Below is a small trained network, with its code and all its weights. Each question gives an input and a class and asks what happens when units are switched off, that is, made to give their printed mean instead of their output.

import numpy as np


def w(rows, s, z=0):
    codes = np.array(rows[::2]) - 128.0
    scale = np.full(codes.shape[1], s)
    scale[-1] = z or s
    return codes * scale


def f(y):
    return y / 2 * (1 + np.tanh(0.7978845608 * (y + 0.044715 * y**3)))


def log_softmax(a):
    a = a - a.max(-1, keepdims=True)
    return a - np.log(np.exp(a).sum(-1, keepdims=True))


def net(x, mask):
    res = np.array(x, float).reshape(1, 5) / 4 @ E
    y = f(res @ A[0][:, :-1].T + A[0][:, -1])
    res = res + np.where(mask, y, B[0][:, -1]) @ B[0][:, :-1]
    return log_softmax(res[-1] @ U[:, :-1].T + U[:, -1])


A, B = {}, {}
E = w([
[188,53,160,180,156,173,126],'x0',
[76,67,92,186,103,88,119],'x1',
[167,2,63,129,131,65,111],'x2',
[159,166,90,156,220,180,185],'x3',
[121,153,74,169,151,204,39],'x4',
],0.0096)
A[0] = w([
[160,179,127,126,193,208,69,42],'neuron 0',
[142,119,133,115,163,134,157,5],'neuron 1',
[192,71,246,161,140,225,69,218],'neuron 2',
[181,85,156,114,154,140,144,2],'neuron 3',
[114,192,176,121,154,127,231,125],'neuron 4',
[126,162,210,27,31,48,165,235],'neuron 5',
],0.013,0.0037)
B[0] = w([
[124,127,94,132,165,175,94,206],'neuron 0',
[237,154,252,184,114,156,80,134],'neuron 1',
[91,74,157,152,133,119,129,223],'neuron 2',
[24,181,76,93,113,103,227,152],'neuron 3',
[91,110,141,118,104,85,223,206],'neuron 4',
[115,85,107,157,108,95,78,253],'neuron 5',
],0.02,0.015)
U = w([
[136,146,76,95,132,134,97,2],'0',
[181,147,196,119,88,137,116,2],'1',
[123,130,164,110,128,104,176,109],'2',
[106,5,96,153,128,93,125,237],'3',
[138,134,126,125,189,184,144,33],'4',
[170,146,168,116,116,104,109,13],'5',
[61,218,157,121,91,147,110,70],'6',
],0.015,0.0052)

Each question gives the input, the list of numbers given to net, and the class t.
The units are the neurons (one row each of A and B). Each row of codes is followed by its name. A weight is (code - 128) times the scale printed after its matrix; where a second scale follows, it is the last column's (A, B and U).
mask holds one flag per neuron, in row order. A switched-off neuron (its flag False) gives its mean, the last column of its row in B, instead of its output. The means were averaged over made-up inputs and are rounded, as every weight is.
A unit's drop is (log p(t) with every unit on - log p(t) with that unit switched off) / (log p(t) with every unit on - log p(t) with every unit switched off).
The circuit of an input: a set's keep is (log p(t) with only the set's units on - log p(t) with every unit switched off) / (log p(t) with every unit on - log p(t) with every unit switched off). Starting from all 6 units, units are removed one at a time, each time the one whose removal leaves the highest keep (on an exact tie, the one counted first), for as long as the keep stays at least 0.8.
circuit, biggest first: the units of the circuit, biggest drop first
top k neurons: the k neurons with the biggest drops, biggest first
drop of u: that unit's drop, to one decimal
input [2,-5,-6,4,5], class 4: circuit, biggest first -> [neuron 0]
input [-1,2,-8,0,5], class 4: circuit, biggest first -> [neuron 0; neuron 5]
input [-5,-2,-2,6,-5], class 2: top 3 neurons -> [neuron 4; neuron 2; neuron 0]
input [7,5,-2,8,-3], class 2: circuit, biggest first -> [neuron 5; neuron 3]
input [-8,-1,1,-5,7], class 0: circuit, biggest first -> [neuron 2; neuron 4]
input [-3,1,-5,2,8], class 4: top 2 neurons -> [neuron 0; neuron 5]
input [-3,-7,6,1,2], class 0: circuit, biggest first -> [neuron 2; neuron 5]
input [-5,-1,-8,4,-4], class 3: top 2 neurons -> [neuron 5; neuron 3]
input [-1,-2,7,5,8], class 4: circuit, biggest first -> [neuron 5; neuron 0]
input [-7,4,-4,5,2], class 6: top 2 neurons -> [neuron 5; neuron 2]
input [5,0,-8,6,4], class 4: top 2 neurons -> [neuron 5; neuron 0]
input [-2,5,0,7,3], class 4: top 2 neurons -> [neuron 5; neuron 2]
input [-4,-2,-2,7,-2], class 2: top 2 neurons -> [neuron 4; neuron 5]
input [-7,-2,-5,5,1], class 2: circuit, biggest first -> [neuron 4]
input [-7,8,-7,8,4], class 6: top 3 neurons -> [neuron 5; neuron 2; neuron 4]
input [3,5,-8,6,-4], class 2: top 2 neurons -> [neuron 5; neuron 4]
input [-4,1,-5,-3,8], class 6: drop of neuron 0 -> -0.4
input [-1,-2,0,6,-7], class 2: drop of neuron 4 -> 0.1
input [-8,-5,-5,-3,-6], class 3: drop of neuron 5 -> 3.3
input [-2,-2,-3,8,-3], class 2: drop of neuron 4 -> 1.1
input [-1,-1,-6,6,2], class 4: top neuron -> [neuron 0]
